Small tables with named rows and columns. After each table, cells are looked up by row and column.

Lis:
,Roko,Sobuzel,Gulila,Radol,Nesopen,Metid,Gakopi,Guza
Kan,65,146,123,125,179,121,130,160
Kefuf,160,110,145,119,66,97,117,112
Bufoli,117,113,131,124,97,148,127,107
Zim,50,105,62,164,229,122,137,164
Ral,130,117,130,131,119,140,127,127
Fatama,136,87,130,102,81,87,131,64
Fudul,96,134,102,129,100,115,127,75
Mozep,132,167,134,138,96,95,182,126
Vafufu,121,115,142,78,96,119,140,35
Pomifa,103,200,112,109,153,105,75,116
Lol,110,101,154,111,115,111,134,78
Vobunam,34,75,142,107,138,175,157,117
Saruk,117,174,135,112,171,114,97,81

Gakopi of Kefuf is 117
Nesopen of Ral is 119
Nesopen of Saruk is 171
Metid of Lol is 111
Radol of Pomifa is 109
Guza of Kan is 160
Radol of Fudul is 129
Guza of Lol is 78

Table Morid
|  | Fipor | Zuka | Sel | Kug | Fur | Mesoba |
|---|---|---|---|---|---|---|
| Roki | -86213 | 9328 | -10313 | -29504 | -56557 | -36266 |
| Bamilig | -10878 | -34130 | 48419 | -24130 | -15266 | 57225 |
| Lamaguz | -58543 | 31121 | -28753 | -23952 | -44408 | 12726 |
| Gib | 16274 | 38035 | -1796 | 18712 | 7288 | -30187 |
| Galalig | 16053 | -14464 | -35737 | 59635 | 81986 | -3092 |

What is the Kug of Bamilig in Morid?
-24130
What is the Mesoba of Galalig in Morid?
-3092
What is the Zuka of Roki in Morid?
9328
What is the Fur of Roki in Morid?
-56557
What is the Fipor of Lamaguz in Morid?
-58543
What is the Fipor of Gib in Morid?
16274
What is the Kug of Galalig in Morid?
59635
What is the Sel of Gib in Morid?
-1796

Table Sevok
        Temabut     Kuga      Lom  Fivote      Sel  Vefat   Rusop  Nutudav    Nisop    Nel
Ribo      2.010   13.356   -1.830  -6.597  -19.001  6.844  45.936    9.041  -12.383  7.173
Puvalo  -11.224  -77.644  -33.325  10.090   -5.268  3.710  23.581   -4.143    8.967  8.790
Kotid     0.376   19.275  -12.539  -6.281    4.382  9.124   3.054  -15.387   78.035  2.330

What is the Fivote of Ribo in Sevok? -6.597
What is the Vefat of Kotid in Sevok? 9.124
What is the Nel of Puvalo in Sevok? 8.790
What is the Nutudav of Puvalo in Sevok? -4.143
What is the Rusop of Ribo in Sevok? 45.936
What is the Vefat of Ribo in Sevok? 6.844
What is the Lom of Puvalo in Sevok? -33.325
What is the Nutudav of Ribo in Sevok? 9.041
What is the Nisop of Puvalo in Sevok? 8.967
What is the Kuga of Puvalo in Sevok? -77.644
What is the Nel of Ribo in Sevok? 7.173
What is the Kuga of Ribo in Sevok? 13.356
What is the Temabut of Puvalo in Sevok? -11.224
What is the Vefat of Puvalo in Sevok? 3.710
What is the Temabut of Ribo in Sevok? 2.010
What is the Sel of Ribo in Sevok? -19.001

Pep:
	Nep	Gerirel	Zemov	Podeli	Zoti
Muvo	5.99	3.33	-4.16	-0.51	-5.70
Bulufe	0.54	2.65	0.90	5.29	0.40
Zugul	9.20	5.91	4.16	2.90	5.04
Peg	4.08	2.10	-5.24	3.26	-3.30
Dukepu	-3.57	-4.16	-0.82	-2.88	3.10
Noti	3.73	-0.26	-0.58	-7.85	-2.57

Nep of Bulufe: 0.54
Gerirel of Zugul: 5.91
Gerirel of Bulufe: 2.65
Nep of Zugul: 9.20
Nep of Dukepu: -3.57
Gerirel of Noti: -0.26
Zoti of Bulufe: 0.40
Zoti of Noti: -2.57
Podeli of Dukepu: -2.88
Podeli of Zugul: 2.90
Zemov of Peg: -5.24
Zemov of Dukepu: -0.82
Zemov of Bulufe: 0.90
Zoti of Peg: -3.30

Table Muruluf
,Tuk,Kisu
Kasipe,45567,29453
Zozot,-63898,-14851
Fudud,43201,-21933
Bivodu,-34254,50532
Refuri,28934,24739

What is the Tuk of Fudud in Muruluf? 43201
What is the Kisu of Zozot in Muruluf? -14851
What is the Tuk of Refuri in Muruluf? 28934
What is the Tuk of Kasipe in Muruluf? 45567
What is the Kisu of Kasipe in Muruluf? 29453
What is the Tuk of Zozot in Muruluf? -63898
What is the Tuk of Bivodu in Muruluf? -34254
What is the Kisu of Fudud in Muruluf? -21933
What is the Kisu of Refuri in Muruluf? 24739
What is the Kisu of Bivodu in Muruluf? 50532
Which row has the largest Tuk? Kasipe

Table Ket
,Nukubak,Pabebi,Kudozu,Fafiza,Ripu
Bod,68,83,75,70,69
Dumik,69,68,54,93,53
Buvi,84,55,75,80,45
Refogum,53,65,49,91,57
Kam,80,62,79,78,49
Marup,65,75,63,58,71
Zub,68,85,71,68,72
Bifep,51,53,68,5,65

What is the Nukubak of Dumik in Ket?
69
What is the Ripu of Refogum in Ket?
57
What is the Fafiza of Bod in Ket?
70
What is the Kudozu of Kam in Ket?
79
What is the Fafiza of Bifep in Ket?
5
What is the Ripu of Bifep in Ket?
65
What is the Ripu of Marup in Ket?
71
What is the Kudozu of Zub in Ket?
71
What is the Nukubak of Kam in Ket?
80

Dibolo
|  | Tisuvis | Bev | Toda | Gek | Vumozoz | Zav | Sube |
|---|---|---|---|---|---|---|---|
| Zevas | 192 | 125 | 185 | 209 | 109 | 117 | 163 |
| Bod | 94 | 178 | 138 | 151 | 129 | 108 | 100 |
| Rize | 153 | 178 | 166 | 214 | 153 | 87 | 143 |
| Tafal | 144 | 175 | 134 | 107 | 198 | 206 | 146 |
| Gumoki | 126 | 218 | 125 | 97 | 158 | 182 | 104 |
| Pogira | 11 | 203 | 81 | 213 | 245 | 93 | 150 |
| Dif | 123 | 135 | 142 | 179 | 208 | 142 | 165 |

What is the Gek of Pogira in Dibolo?
213
What is the Sube of Rize in Dibolo?
143
What is the Zav of Pogira in Dibolo?
93
What is the Tisuvis of Zevas in Dibolo?
192
What is the Zav of Rize in Dibolo?
87
What is the Bev of Tafal in Dibolo?
175
What is the Zav of Dif in Dibolo?
142
What is the Gek of Dif in Dibolo?
179
What is the Tisuvis of Dif in Dibolo?
123
What is the Gek of Tafal in Dibolo?
107
What is the Zav of Bod in Dibolo?
108
What is the Bev of Pogira in Dibolo?
203
What is the Tisuvis of Rize in Dibolo?
153
What is the Sube of Gumoki in Dibolo?
104
What is the Zav of Gumoki in Dibolo?
182
What is the Bev of Zevas in Dibolo?
125
Which row has the largest Tisuvis? Zevas

